Below are the code and all the weights of a small trained network. Each question names an input and a class and asks about switching units off, where a switched-off unit gives its printed mean instead of its output.

import numpy as np


def w(rows, s, z=0):
    codes = np.array(rows[::2]) - 128.0
    scale = np.full(codes.shape[1], s)
    scale[-1] = z or s
    return codes * scale


def f(y):
    return y / 2 * (1 + np.tanh(0.7978845608 * (y + 0.044715 * y**3)))


def log_softmax(a):
    a = a - a.max(-1, keepdims=True)
    return a - np.log(np.exp(a).sum(-1, keepdims=True))


def net(x, mask):
    res = np.array(x, float).reshape(1, 5) / 4 @ E
    y = f(res @ A[0][:, :-1].T + A[0][:, -1])
    res = res + np.where(mask, y, B[0][:, -1]) @ B[0][:, :-1]
    return log_softmax(res[-1] @ U[:, :-1].T + U[:, -1])


A, B = {}, {}
E = w([
[165,142,124,158,105,83,134,133,157,127,114],'x0',
[197,22,206,190,227,170,151,178,115,3,64],'x1',
[102,104,91,133,142,68,168,109,145,109,136],'x2',
[116,109,76,113,112,108,128,130,108,94,108],'x3',
[208,164,69,35,172,133,210,225,108,119,224],'x4',
],0.0079)
A[0] = w([
[206,174,85,32,212,142,204,237,145,87,170,68],'n1',
[67,89,184,160,122,128,69,8,156,112,52,22],'n2',
[97,231,46,94,21,126,104,102,157,201,162,213],'n3',
[70,143,85,106,60,140,124,120,124,179,176,174],'n4',
[207,124,62,99,212,117,146,214,109,140,215,31],'n5',
[172,55,140,175,229,176,170,202,154,86,50,137],'n6',
[185,45,206,149,186,124,144,162,107,34,97,165],'n7',
[180,51,186,183,217,147,120,175,122,1,93,154],'n8',
[19,107,182,204,122,120,29,19,147,91,13,7],'n9',
[86,159,190,91,118,46,147,97,141,204,179,197],'n10',
],0.0059,0.0014)
B[0] = w([
[239,54,221,141,52,101,208,179,106,91,190,242],'n1',
[202,57,196,137,44,52,184,193,134,25,209,217],'n2',
[58,182,49,99,155,186,87,61,193,151,89,254],'n3',
[58,136,90,133,164,178,132,83,139,177,73,194],'n4',
[175,102,170,141,95,113,200,197,112,50,221,211],'n5',
[70,118,30,142,212,161,70,66,170,219,41,222],'n6',
[75,151,49,143,193,105,95,75,163,138,56,225],'n7',
[29,167,20,85,130,164,90,50,242,186,34,245],'n8',
[230,4,167,185,36,112,179,254,64,27,182,255],'n9',
[108,138,123,125,164,154,124,135,98,176,38,183],'n10',
],0.0062,0.0088)
U = w([
[51,172,77,101,173,121,99,1,157,166,80,255],'0',
[214,80,184,118,105,99,187,247,97,75,176,1],'1',
],0.009,0.00079)

Each question gives the input, the list of numbers given to net, and the class t.
The units are the neurons (one row each of A and B). Each row of codes is followed by its name. A weight is (code - 128) times the scale printed after its matrix; where a second scale follows, it is the last column's (A, B and U).
mask holds one flag per neuron, in row order. A switched-off neuron (its flag False) gives its mean, the last column of its row in B, instead of its output. The means were averaged over made-up inputs and are rounded, as every weight is.
A unit's drop is (log p(t) with every unit on - log p(t) with that unit switched off) / (log p(t) with every unit on - log p(t) with every unit switched off).
The circuit of an input: a set's keep is (log p(t) with only the set's units on - log p(t) with every unit switched off) / (log p(t) with every unit on - log p(t) with every unit switched off). Starting from all 10 units, units are removed one at a time, each time the one whose removal leaves the highest keep (on an exact tie, the one counted first), for as long as the keep stays at least 0.8.
circuit, biggest first: the units of the circuit, biggest drop first
top k neurons: the k neurons with the biggest drops, biggest first
drop of u: that unit's drop, to one decimal
input [-3,5,8,8,4], class 0: circuit, biggest first => (n8)
input [8,-5,3,-8,-6], class 1: top 4 neurons => (n9; n2; n8; n6)
input [6,8,-4,4,-8], class 0: top 4 neurons => (n8; n6; n7; n1)
input [-4,2,1,-3,-3], class 1: top 2 neurons => (n3; n9)
input [-5,7,4,7,-8], class 1: top 2 neurons => (n9; n2)
input [7,7,3,-6,5], class 0: top 2 neurons => (n8; n6)
input [-4,8,5,-7,7], class 0: top 3 neurons => (n8; n6; n7)
input [-8,6,-7,-2,5], class 0: drop of n8 => 0.4
input [-3,-5,7,1,-8], class 1: drop of n9 => 0.5
input [5,-4,-5,1,-5], class 1: drop of n7 => 0.1
input [3,-4,3,-4,-6], class 1: drop of n9 => 0.4
